Below is a small trained network, with its code and all its weights. Each question gives an input and a class and asks what happens when units are switched off, that is, made to give their printed mean instead of their output.

import numpy as np


def w(rows, s, z=0):
    codes = np.array(rows[::2]) - 128.0
    scale = np.full(codes.shape[1], s)
    scale[-1] = z or s
    return codes * scale


def norm(h):
    return h / np.sqrt((h * h).mean(-1, keepdims=True) + 1e-5)


def f(y):
    return np.maximum(y, 0)


def log_softmax(a):
    a = a - a.max(-1, keepdims=True)
    return a - np.log(np.exp(a).sum(-1, keepdims=True))


def net(x, mask):
    res = np.array(x, float).reshape(1, 6) / 4 @ E
    u = 0
    for l in range(2):
        y = f(norm(res) @ A[l][:, :-1].T + A[l][:, -1])
        res = res + np.where(mask[u : u + 6], y, B[l][:, -1]) @ B[l][:, :-1]
        u += 6
    return log_softmax(norm(res)[-1] @ U[:, :-1].T + U[:, -1])


A, B = {}, {}
E = w([
[185,169,164],'x0',
[138,163,132],'x1',
[137,174,32],'x2',
[254,9,79],'x3',
[58,85,68],'x4',
[80,122,40],'x5',
],0.0053)
A[0] = w([
[2,24,99,174],'L0N0',
[193,64,67,250],'L0N1',
[114,189,140,24],'L0N2',
[196,200,179,18],'L0N3',
[189,45,29,184],'L0N4',
[182,217,33,187],'L0N5',
],0.0082,0.0015)
B[0] = w([
[79,253,68,247],'L0N0',
[176,131,103,238],'L0N1',
[164,101,116,164],'L0N2',
[100,94,201,177],'L0N3',
[195,155,98,253],'L0N4',
[109,162,145,203],'L0N5',
],0.012,0.0051)
A[1] = w([
[132,79,171,99],'L1N0',
[121,232,121,20],'L1N1',
[5,77,119,164],'L1N2',
[158,178,224,151],'L1N3',
[140,140,137,140],'L1N4',
[231,127,100,254],'L1N5',
],0.013,0.0023)
B[1] = w([
[117,150,127,150],'L1N0',
[58,174,92,242],'L1N1',
[175,205,38,178],'L1N2',
[46,2,227,223],'L1N3',
[145,106,128,148],'L1N4',
[193,152,190,254],'L1N5',
],0.015,0.0072)
U = w([
[79,70,68,2],'0',
[229,163,153,231],'1',
[44,254,65,161],'2',
[26,117,180,158],'3',
[20,171,56,91],'4',
[116,79,211,123],'5',
],0.0093,0.0039)

Each question gives the input, the list of numbers given to net, and the class t.
The units are the neurons (one row each of A and B). Each row of codes is followed by its name. A weight is (code - 128) times the scale printed after its matrix; where a second scale follows, it is the last column's (A, B and U).
mask holds one flag per neuron, layer by layer. A switched-off neuron (its flag False) gives its mean, the last column of its row in B, instead of its output. The means were averaged over made-up inputs and are rounded, as every weight is.
A unit's drop is (log p(t) with every unit on - log p(t) with that unit switched off) / (log p(t) with every unit on - log p(t) with every unit switched off).
The circuit of an input: a set's keep is (log p(t) with only the set's units on - log p(t) with every unit switched off) / (log p(t) with every unit on - log p(t) with every unit switched off). Starting from all 12 units, units are removed one at a time, each time the one whose removal leaves the highest keep (on an exact tie, the one counted first), for as long as the keep stays at least 0.8.
units of the circuit, in order: the units of the circuit, biggest drop first
k most important neurons: the k neurons with the biggest drops, biggest first
top k neurons in layer l: the k neurons of layer l with the biggest drops, biggest first
drop when u is switched off: that unit's drop, to one decimal
input [4,0,0,3,-1,-5], class 5: units of the circuit, in order : [L1N3]
input [-5,4,4,-4,-5,-1], class 3: units of the circuit, in order : [L0N0, L1N3]
input [8,-4,2,4,-5,-2], class 5: units of the circuit, in order : [L1N3, L0N3]
input [3,5,8,-1,1,-8], class 5: units of the circuit, in order : [L0N0, L1N3]
input [-2,-6,8,1,-1,0], class 1: units of the circuit, in order : [L1N5, L0N0]
input [-6,-7,-4,4,8,1], class 2: 2 most important neurons : [L0N0, L1N3]
input [8,1,0,1,3,7], class 1: 3 most important neurons : [L0N0, L1N5, L0N4]
input [1,1,2,4,5,5], class 1: 3 most important neurons : [L0N4, L1N5, L0N1]
input [6,6,5,6,4,6], class 1: 2 most important neurons : [L0N0, L1N5]
input [0,-8,4,0,-8,-5], class 5: 2 most important neurons : [L0N0, L1N1]
input [5,6,1,6,-8,-7], class 5: 2 most important neurons : [L1N3, L0N3]
input [7,2,2,-4,-5,8], class 3: top 2 neurons in layer 0 : [L0N0, L0N3]
input [4,-8,1,-7,-5,4], class 3: drop when L1N3 is switched off : 0.5
input [7,-6,1,-1,-5,-5], class 3: units of the circuit, in order : [L1N3]
input [5,7,-4,0,1,4], class 3: drop when L1N5 is switched off : 0.1
input [2,1,2,-3,2,-6], class 5: drop when L0N3 is switched off : 0.1
input [-4,7,3,2,-7,-3], class 5: drop when L0N0 is switched off : 0.2
